[[ 0.01  0.00 -0.03  0.03  0.35  0.10  0.74  2.99  2.11  1.56]
 [ 0.01  0.10  0.96  5.22  6.68  0.80  2.07  4.37  2.37  1.61]
 [ 0.01  0.02  0.24  1.90  4.53  0.73  1.99  4.36  2.41  1.59]
 [ 0.01  0.07  0.70  4.30  6.32  0.80  2.01  4.35  2.34  1.59]
 [ 0.00  0.00 -0.02  0.06 -0.12  0.00  0.10  0.73  1.10  1.26]
 [ 0.00  0.04  0.51  3.63  5.81  0.80  2.06  4.33  2.37  1.57]
 [ 0.00  0.00  0.09  0.59  2.02  0.51  1.78  4.18  2.34  1.56]
 [ 0.03  0.16  1.33  5.99  6.93  0.81  2.08  4.35  2.36  1.59]]
Which number is the bottom-left entry?
Answer: 0.03
Which number is the 1st entry in reading order?
Answer: 0.01
Which number is the bottom-right entry?
Answer: 1.59
Which number is the minimum?
Answer: -0.12
The entry just left of 0.81 is 6.93
The entry directly below 0.24: 0.70
The third entry from the end, reading row by row -> 4.35
Which number is the largest entry in the last column?
Answer: 1.61
Which number is the second entry on the diagonal from the top-right corner?
Answer: 2.37
The second largest entry -> 6.68
The second entry on the main diagonal: 0.10
The entry just left of 0.59 is 0.09
Which number is the entry directly below the smallest entry?
Answer: 5.81
Which number is the smallest entry in the first row?
Answer: -0.03
The top-right entry: 1.56
Which number is the entry just right of the largest entry?
Answer: 0.81
The entry directly below 2.06 is 1.78
Which number is the largest entry in the first row?
Answer: 2.99
The entry directly above 4.18 is 4.33
The entry just left of the smallest entry: 0.06
The top entry of the column that holds the smallest entry: 0.35
The entry directly below 4.53 is 6.32
The entry directly above 0.59 -> 3.63
Which number is the third entry on the diagonal from the top-right corner?
Answer: 4.36
The last entry in the row that holds the smallest entry is 1.26
The entry just right of 2.99 -> 2.11
The entry just left of 1.26: 1.10
Which number is the entry just right of the smallest entry?
Answer: 0.00
The entry just left of 4.36 is 1.99
The entry just left of the largest entry: 5.99

X = ((0.14, -0.05, 0.03, -0.01), (-0.11, -0.05, 0.01, 0.06), (0.13, -0.03, -0.13, -0.08))
The entry just right of 0.01: 0.06
Read off the entry just right of the smallest entry.
A: -0.08
Read off the entry just left of -0.01.
A: 0.03

Questions about the grid below.
1) Which number is the entry just left of the largest entry?
2) Which number is the entry just left of -2.86?
3) Which number is the entry just left of 0.06?
4) Which number is the entry just left of the smallest entry?
[[-1.16  4.23 -2.86 -5.14  6.91  2.27 -5.27 -2.54  5.96 -3.31  6.54  4.17
   2.14 -3.00]
 [-0.20  1.00  0.77 -0.20  1.33  1.39 -0.18  0.06  0.84  0.74  2.46  1.50
   0.91  0.64]
 [ 0.02 -2.21  5.09  6.28 -3.90  0.52  5.19  3.40 -2.92  5.30 -2.94 -3.10
   0.42  6.18]]
1) -5.14
2) 4.23
3) -0.18
4) 2.27

A =
[[330 417 490 597 497 437 460 412 463 504 412 435]
 [508 702 450 491 593 626 364 433 437 455 578 351]
 [485 502 343 268 460 546 454 570 445 621 578 536]
 [538 290 296 478 466 450 502 421 422 364 509 525]
 [567 437 534 492 406 459 406 534 459 502 379 588]
 [473 320 521 481 519 495 654 534 376 445 440 546]
 [503 814 385 480 658 676 278 373 470 569 686 205]
 [395 506 456 474 613 460 531 544 590 521 522 552]
 [455 311 570 518 274 468 593 510 535 526 526 609]
 [427 636 486 377 420 402 420 539 542 601 440 521]]
Indices start at 0.
Which number is the entry directly below 385?
Answer: 456
The entry in the bottom-left corner: 427
The entry in row 2 and column 0 -> 485
Which number is the entry just left of 421?
Answer: 502
The top-right entry: 435
Which number is the entry directly below 658?
Answer: 613
The entry at row 0, column 0 is 330
Which number is the entry directly above 531?
Answer: 278
Which number is the entry directly above the smallest entry?
Answer: 546
The entry at row 0, column 2 -> 490
Which number is the entry in the bottom-right corner?
Answer: 521
The entry just right of 485: 502
The entry just right of the largest entry: 385
Which number is the entry directly below the largest entry?
Answer: 506
Which number is the entry just left of the largest entry?
Answer: 503
Which number is the entry just left of 296?
Answer: 290
The bottom entry of the column that holds the largest entry -> 636
The entry in row 0 and column 1: 417
The entry just left of the smallest entry is 686
The entry just left of 385: 814
Which number is the entry in row 2 and column 2?
Answer: 343
The entry at row 1, column 1 is 702
The entry in row 1 and column 2: 450
Which number is the entry directly above 590?
Answer: 470

Questions about the matrix below.
1) Read off the last entry, reading row by row.
2) Read off the entry in the top-right corner.
3) Read off the entry just left of -536.
4) Read off the second entry from the end, reading row by row.
5) Read off the entry just right of the smallest entry.
6) Read off the entry in the bottom-left corner.
7) Read off the top entry of the column that holds the smallest entry.
8) Read off the largest entry in the last column.
 408   -76   447  -545
 370  -174   590  -536
 471   140  -404  -552
 522     0  -604  -511
 496     3  -825  -539
 353    12   206  -517
 576  -141  -515  -582
1) -582
2) -545
3) 590
4) -515
5) -539
6) 576
7) 447
8) -511
